a =
[[124 143 129 127 128 126 122 143 128]
 [115 122 147 108 126 127 109 128 123]
 [132 124 126 129 125 132 130 138 129]
 [128 137 117 122 128 132 120 132 129]
 [133 129 127 143 128 130 150 131 134]
 [130 123 139 117 120 131 113 130 130]
 [130 146 122 124 133 122 119 126 129]
 [141 138 119 122 126 115 128 135 131]
 [131 138 117 136 134 128 117 125 125]
 [137 113 131 108 121 134 147 124 131]
 [115 136 114 135 121 132 112 119 127]
 [123 127 140 131 121 122 128 125 133]
 [133 135 121 139 127 133 102 136 135]]
a[0][0]: 124
a[:, -9]: [124, 115, 132, 128, 133, 130, 130, 141, 131, 137, 115, 123, 133]
a[-1][-9]: 133
a[-11]: [132, 124, 126, 129, 125, 132, 130, 138, 129]
a[-3][-4]: 132
a[11][-7]: 140
a[9][8]: 131
a[12][-5]: 127
a[-8]: [130, 123, 139, 117, 120, 131, 113, 130, 130]
a[2][7]: 138
a[1]: [115, 122, 147, 108, 126, 127, 109, 128, 123]
a[7][5]: 115
a[-10][-2]: 132
a[-7][-5]: 133
a[-8][-8]: 123
a[7][7]: 135
a[:, 3]: [127, 108, 129, 122, 143, 117, 124, 122, 136, 108, 135, 131, 139]
a[12][-3]: 102
a[:, -2]: [143, 128, 138, 132, 131, 130, 126, 135, 125, 124, 119, 125, 136]
a[4]: [133, 129, 127, 143, 128, 130, 150, 131, 134]
a[:, 8]: [128, 123, 129, 129, 134, 130, 129, 131, 125, 131, 127, 133, 135]
a[8][5]: 128
a[:, -3]: [122, 109, 130, 120, 150, 113, 119, 128, 117, 147, 112, 128, 102]
a[:, -8]: [143, 122, 124, 137, 129, 123, 146, 138, 138, 113, 136, 127, 135]
a[:, 5]: [126, 127, 132, 132, 130, 131, 122, 115, 128, 134, 132, 122, 133]
a[10][-5]: 121
a[10][2]: 114
a[-9][5]: 130
a[0]: [124, 143, 129, 127, 128, 126, 122, 143, 128]
a[5][2]: 139
a[-1][7]: 136
a[11][-3]: 128

X =
[[101 127 131 135]
 [133 140 135 126]]
X[0][0] -> 101
X[1][-2] -> 135
X[0][-1] -> 135
X[-1][1] -> 140

B =
[[110 116 146 134 131 137 116]
 [126 131 118 126 118 120 124]
 [111 123 119 132 114 126 125]
 [114 115 117 131 114 140 143]
 [126 119 119 106 114 138 149]
 [128 133 113 144 118 119 127]]
B[0][0] -> 110
B[5][3] -> 144
B[3][1] -> 115
B[4][6] -> 149
B[5][0] -> 128
B[0][5] -> 137
B[0] -> [110, 116, 146, 134, 131, 137, 116]
B[2][6] -> 125
B[2][0] -> 111
B[0][1] -> 116
B[:, 0] -> [110, 126, 111, 114, 126, 128]
B[1][5] -> 120
B[4][0] -> 126
B[5][4] -> 118
B[:, 6] -> [116, 124, 125, 143, 149, 127]

A = 137	105	152	127	110	111	129	116
A[0] => 137
A[4] => 110
A[7] => 116
A[-2] => 129

W =
103,120,125,123,135,117
126,117,135,117,140,118
140,116,135,121,138,116
W[-3, -6] = 103
W[-1, -4] = 135
W[1, 1] = 117
W[-1, -6] = 140
W[:, 4] = [135, 140, 138]
W[-1] = [140, 116, 135, 121, 138, 116]

m =
[[120 122 121 120 123 122 126 125 129 127 128 128 130]
 [141 131 132 133 130 126 125 124 122 121 116 111 113]
 [124 123 127 130 131 129 133 134 138 139 138 141 142]
 [103 107 108 113 117 119 123 127 130 132 137 140 141]
 [121 123 124 125 126 124 125 122 122 123 123 126 124]
 [117 117 117 117 119 119 122 121 124 126 128 127 127]
 [111 113 122 125 128 134 135 136 138 143 145 147 148]
 [108 107 109 114 118 122 125 129 132 137 141 146 148]
 [122 124 121 122 121 120 119 119 117 117 120 122 121]
 [133 132 138 134 131 133 132 131 128 131 130 134 123]]
m[0,-13] = 120
m[-6,2] = 124
m[1,1] = 131
m[8,8] = 117
m[8,-1] = 121
m[-6,-4] = 123
m[5,8] = 124
m[6,-1] = 148
m[3,-2] = 140
m[2,4] = 131
m[-3,-11] = 109
m[:, 8] = [129, 122, 138, 130, 122, 124, 138, 132, 117, 128]
m[-10,12] = 130
m[-3,-9] = 118
m[6,4] = 128
m[-8,-3] = 138
m[3] = [103, 107, 108, 113, 117, 119, 123, 127, 130, 132, 137, 140, 141]
m[-5,2] = 117
m[-4,-4] = 143
m[5,11] = 127
m[3,-8] = 119
m[-5] = [117, 117, 117, 117, 119, 119, 122, 121, 124, 126, 128, 127, 127]
m[-10,9] = 127
m[5,3] = 117
m[-2] = [122, 124, 121, 122, 121, 120, 119, 119, 117, 117, 120, 122, 121]
m[-2,1] = 124
m[:, 12] = [130, 113, 142, 141, 124, 127, 148, 148, 121, 123]
m[:, -3] = [128, 116, 138, 137, 123, 128, 145, 141, 120, 130]
m[6,1] = 113
m[:, 1] = [122, 131, 123, 107, 123, 117, 113, 107, 124, 132]
m[8,9] = 117
m[4,11] = 126
m[2] = [124, 123, 127, 130, 131, 129, 133, 134, 138, 139, 138, 141, 142]
m[-1,-13] = 133
m[4,6] = 125
m[1] = [141, 131, 132, 133, 130, 126, 125, 124, 122, 121, 116, 111, 113]
m[-1,-1] = 123
